Here is a tiny trained network, its code and every weight. The questions are about switching its units off for an input and a class, where a switched-off unit gives its printed mean instead of its output.

import numpy as np


def w(rows, s, z=0):
    codes = np.array(rows[::2]) - 128.0
    scale = np.full(codes.shape[1], s)
    scale[-1] = z or s
    return codes * scale


def f(y):
    return np.maximum(y, 0)


def log_softmax(a):
    a = a - a.max(-1, keepdims=True)
    return a - np.log(np.exp(a).sum(-1, keepdims=True))


def net(x, mask):
    res = np.array(x, float).reshape(1, 6) / 4 @ E
    y = f(res @ A[0][:, :-1].T + A[0][:, -1])
    res = res + np.where(mask, y, B[0][:, -1]) @ B[0][:, :-1]
    return log_softmax(res[-1] @ U[:, :-1].T + U[:, -1])


A, B = {}, {}
E = w([
[63,48,123,52],'x0',
[252,99,172,49],'x1',
[128,128,127,129],'x2',
[140,171,8,71],'x3',
[78,239,207,52],'x4',
[126,126,129,125],'x5',
],0.004)
A[0] = w([
[71,143,106,167,57],'N0',
[153,36,73,172,54],'N1',
[97,116,115,104,141],'N2',
[47,158,106,189,69],'N3',
[200,221,140,215,53],'N4',
[122,104,214,176,57],'N5',
[55,49,124,65,53],'N6',
[65,139,113,170,40],'N7',
[136,107,102,141,83],'N8',
[123,95,178,159,88],'N9',
[199,105,153,88,33],'N10',
[137,97,211,170,75],'N11',
[96,198,172,80,8],'N12',
[158,78,87,172,14],'N13',
[155,75,90,172,23],'N14',
[161,77,90,168,56],'N15',
[71,65,124,76,64],'N16',
[170,42,76,188,46],'N17',
[154,185,15,65,30],'N18',
[160,121,158,108,105],'N19',
[101,207,177,65,39],'N20',
[48,150,108,178,40],'N21',
[79,238,182,52,30],'N22',
[123,69,255,195,27],'N23',
[175,27,70,187,47],'N24',
[125,92,211,167,60],'N25',
[234,99,156,63,38],'N26',
[96,203,178,70,3],'N27',
[83,142,111,161,71],'N28',
[12,151,90,200,54],'N29',
[112,151,117,141,92],'N30',
[55,46,120,45,56],'N31',
[229,97,159,62,40],'N32',
[138,158,62,93,62],'N33',
[54,140,109,184,76],'N34',
[153,83,105,152,69],'N35',
[207,234,124,231,40],'N36',
[80,69,124,71,76],'N37',
[183,204,123,197,66],'N38',
[229,110,177,66,10],'N39',
[146,158,52,100,78],'N40',
[150,171,26,78,59],'N41',
[138,162,53,86,57],'N42',
[88,94,162,89,75],'N43',
],0.0077,0.0056)
B[0] = w([
[159,158,128,84,152],'N0',
[103,170,202,156,227],'N1',
[153,118,107,164,199],'N2',
[169,135,146,49,200],'N3',
[175,43,159,176,210],'N4',
[72,117,84,102,175],'N5',
[176,54,142,163,182],'N6',
[172,165,127,73,144],'N7',
[114,133,139,138,139],'N8',
[91,106,122,104,164],'N9',
[178,172,122,93,151],'N10',
[65,102,101,102,190],'N11',
[107,203,196,167,151],'N12',
[109,186,177,168,143],'N13',
[109,182,171,165,148],'N14',
[113,171,168,138,175],'N15',
[166,70,140,157,168],'N16',
[101,178,208,136,228],'N17',
[29,84,102,81,194],'N18',
[135,128,116,94,164],'N19',
[98,169,212,151,190],'N20',
[181,157,122,63,163],'N21',
[88,164,252,171,228],'N22',
[27,87,95,73,205],'N23',
[96,177,228,136,252],'N24',
[65,106,109,94,173],'N25',
[183,148,138,32,203],'N26',
[103,208,199,172,158],'N27',
[154,143,133,87,147],'N28',
[170,137,138,9,232],'N29',
[142,129,139,115,135],'N30',
[180,47,166,178,198],'N31',
[177,146,138,31,201],'N32',
[76,109,113,100,157],'N33',
[156,137,136,54,193],'N34',
[121,156,157,138,158],'N35',
[178,28,171,171,219],'N36',
[161,77,155,160,174],'N37',
[162,62,158,148,191],'N38',
[201,162,102,43,173],'N39',
[76,92,114,110,180],'N40',
[52,81,123,94,200],'N41',
[68,105,112,96,165],'N42',
[108,92,159,130,155],'N43',
],0.038,0.0018)
U = w([
[110,182,172,146,58],'0',
[133,133,115,126,250],'1',
[167,145,115,77,65],'2',
[129,133,117,132,233],'3',
[69,98,104,110,52],'4',
[167,83,139,154,53],'5',
[164,230,1,212,117],'6',
],0.0089,0.013)

Each question gives the input, the list of numbers given to net, and the class t.
The units are the neurons (one row each of A and B). Each row of codes is followed by its name. A weight is (code - 128) times the scale printed after its matrix; where a second scale follows, it is the last column's (A, B and U).
mask holds one flag per neuron, in row order. A switched-off neuron (its flag False) gives its mean, the last column of its row in B, instead of its output. The means were averaged over made-up inputs and are rounded, as every weight is.
A unit's drop is (log p(t) with every unit on - log p(t) with that unit switched off) / (log p(t) with every unit on - log p(t) with every unit switched off).
The circuit of an input: a set's keep is (log p(t) with only the set's units on - log p(t) with every unit switched off) / (log p(t) with every unit on - log p(t) with every unit switched off). Starting from the 12 units with the biggest drops (on a tie, the unit counted first), units are removed one at a time, each time the one whose removal leaves the highest keep (on an exact tie, the one counted first), for as long as the keep stays at least 0.8.
units of the circuit, in order: the units of the circuit, biggest drop first
most important unit: the unit with the biggest drop
top k neurons: the k neurons with the biggest drops, biggest first
input [-6,4,-2,4,7,6], class 0: top neuron : (N22)
input [-7,-3,2,-4,-1,-5], class 5: units of the circuit, in order : (N36; N4)
input [-8,5,-3,3,-6,5], class 5: units of the circuit, in order : (N36; N4)
input [7,0,4,-1,-7,-1], class 0: units of the circuit, in order : (N24; N1)
input [5,8,5,8,2,-2], class 2: top 3 neurons : (N26; N32; N39)
input [-5,4,-3,8,4,-4], class 4: units of the circuit, in order : (N18; N41)
input [8,2,-6,3,-2,-7], class 5: units of the circuit, in order : (N31; N6; N37)
input [1,8,7,2,-6,3], class 2: units of the circuit, in order : (N26; N32)
input [8,-7,2,-1,-6,-2], class 5: top 2 neurons : (N31; N6)
input [-7,-6,7,7,8,-4], class 0: top 2 neurons : (N22; N20)
input [-5,-8,-6,5,6,-5], class 2: units of the circuit, in order : (N29; N3)
input [-6,5,0,-6,4,-2], class 4: units of the circuit, in order : (N23; N11)
input [-4,-7,1,2,4,5], class 2: units of the circuit, in order : (N29; N3; N34)
input [6,-4,1,-3,-6,-2], class 0: top 2 neurons : (N24; N1)
input [6,-4,6,8,-4,-2], class 4: top 2 neurons : (N18; N41)
input [-7,4,-1,2,-6,-3], class 5: top 3 neurons : (N36; N4; N38)
input [2,5,-6,8,5,7], class 4: most important unit : N18
input [8,-3,-7,7,0,3], class 5: units of the circuit, in order : (N31; N6)
input [4,6,-7,-4,7,-3], class 0: top 3 neurons : (N22; N20; N27)
input [8,2,-7,1,-3,4], class 5: top neuron : (N31)
